Each row has a name. Each piece below is followed by the name of the row it came from, unless a question asks for something else. Each question is about the rows just above it. Places in a row count from 0.

[-61 -21 -56  64 -36 -45  14  76  25 -49 -87   9 -29  26 -36 -12 -21  26
 -38  51 -29   2  47 -24  -3   5 -30  -6  19 -65 -21  13 -41  -4 -10  -4
  22   2] = <217>
[ 54  47  63 -13  47  33 -17 -71 -85  62  86  -1 -51 -20  19  -7  36 -13
  50 -45  12 -75 -38 -28  19 -54 -42  10 -24 -33  41 -17 -14   6  33   6
 -90   3] = <100>
[-28  60  28 -20  56 -64  28  30  80  19 -33 -68 -10  23  -6  20 -56  13
  12  33 -54  74  32  20  81  65  47 -67  23  28  51  33   3 -59 -40 -64
  71 -55] = <62>
[ 17 -42   4 -68  15  27  51 -37   4 -11  17   1  -9  22  24  77  37  50
 -21   5  31  28   7 -23 -48  41  14  42 -54  53 -41  45  17 -13  69  -2
   9 -21] = <80>
[ 34  24  30 -52  47  24 -13 -48 -15   5  12 -75  44 -37  76  15 -26 -27
 -11 -27  50  -7 -29  19  11 -12  24 -30 -12  53  17 -21  59 -66 -14 -63
 -12 -77] = <101>
[ 25 -35   6 -26  24  30  47  18  -5 -23   5 -37 -44  31  46  64  13  55
 -48  36  52   2  38 -82 -66  22 -37  18 -87 -21 -45  43 -12 -62  53 -47
  -4 -75] = <174>
[ 24  58  62 -15  51  -7 -13 -68 -82  64  55 -23 -64 -12  -2  -9  22  -6
  54 -45 -26 -80 -34 -32  35 -50 -45 -20 -21 -44  52  -9 -23  -9  22 -13
 -94  -9] = <106>
[ -4  -1   8  31  10  -2  50  27   0  17  18  60 -67  50 -35  42  45  72
  19  36 -22   4  43 -64 -21  22 -36  37 -38 -39  -4  49 -55  47  60  49
  -2  49] = <121>
[ 46  39  32  79  17  38 -16  35 -32  38  55  19 -55  -3  12 -22  24  -4
  32   4  19 -55   6 -42  19 -49 -62   8  10 -81  34 -17 -37  20  20  16
 -38  23] = <64>
[50 27] begins in row and place => <121>, 6
Where does [ -4  -1   8  32  10  -2  50  27   0  17  18  60 -67  50 -35  42  45  72
  19  36 -22   4  43 -64 -21  22 -36  37 -38 -39  -4  49 -55  47  60  49
  -2  49] differ from <121>, and what was there? => 3, [31]
Changed <217>: [-61 -21 -56  64 -36 -45  14  76  25 -49 -87   9 -29  26 -36 -12 -21  26
 -38  51 -29   2  47 -24  -3   5 -30  -6  19 -65 -21  13 -41  -4  -9  -4
  22   2]. Place and old value: => 34, [-10]
[-13  47] begins in row and place => <100>, 3

[-31  -9   2  19  13 -10  59 -11  31  47  88  19  22  35  24   6  25  46
 -19  36 -53 -23 -12  45  34  23   5  80 -21 -33] : <156>
[-17 -11 -31  12   9  13  24 -20  25  33 -15  37  28  19   8  11   4  35
  -8  29 -45 -29 -19  25  40  29  11  45  -6 -20] : <106>
[-15 -11 -27 -32   6  14  25 -25  27  32  53  32  31 -10   9  11   1  36
  -7  32 -46 -28 -21  24  40  31  11  45  -5 -18] : <101>
[-23 -15 -27  11   9  12  28 -23  23  32  55  37  26  16   9  10   2  36
  -7  27 -48 -28 -20  27  38  29  15  49  -8 -22] : <100>
[-21 -10 -24  14   8  11  30 -20  27  35  55  34  27  19   9  11   4  37
  -7  32 -47 -31 -21  30  37  28  12  49  -8 -20] : <217>
[-15 -12 -30   8  11  13  22 -22  26  32  49  38  30  16   7  14   0  32
  -5  30 -45 -33 -21  23  39  30  13  41  -5 -22] : <121>
[-33 -14   4  19  16 -13  63  -8  28  56  96  16  23  37  27   5  30  43
 -21  38 -56 -20 -11  49  30  21   3  86 -21 -34] : <123>
[-18 -15 -26  13   8  13  28 -23  27  35  19  88  28  18  10  11   4  36
  -3  34 -47 -31 -20  28  38  28  12  49 -10 -20] : <80>
[-21 -11 -23  13   7   8  31 -20  27  38  61  33  27  23  13   8   6  36
  -8  34 -45 -28 -20  29  40  28  12  53  -7 -21] : <62>
[-25  -9 -12  17  11   0  44 -20  29  44  71  25  24  29  20   8  16  40
 -12  33 -51 -25 -13  40  35  28   7  65 -15 -27] : <64>
[ 37  28 -42  11   7  23  10 -31  24  23  38  45  32  13  -2  12  -9  31
  -4  28 -43 -36 -22  15  47  32  15  30   3 -16] : <174>
[40 28] begins in row and place => <62>, 24
[96 16] begins in row and place => <123>, 10
Where in the named rows is [-16]? => <174>, 29
[88 19] begins in row and place => <156>, 10
which: [-15 -11 -27 -32   6  14  25 -25  27  32  53  32  31 -10   9  11   1  36
  -7  32 -46 -28 -21  24  40  31  11  45  -5 -18] => <101>
which: [-15 -12 -30   8  11  13  22 -22  26  32  49  38  30  16   7  14   0  32
  -5  30 -45 -33 -21  23  39  30  13  41  -5 -22] => <121>
Changed <80>: [-18 -15 -26  13   8  13  28 -23  27  35  19  88  28  18  10  11   4  37
  -3  34 -47 -31 -20  28  38  28  12  49 -10 -20]. Place and old value: => 17, [36]

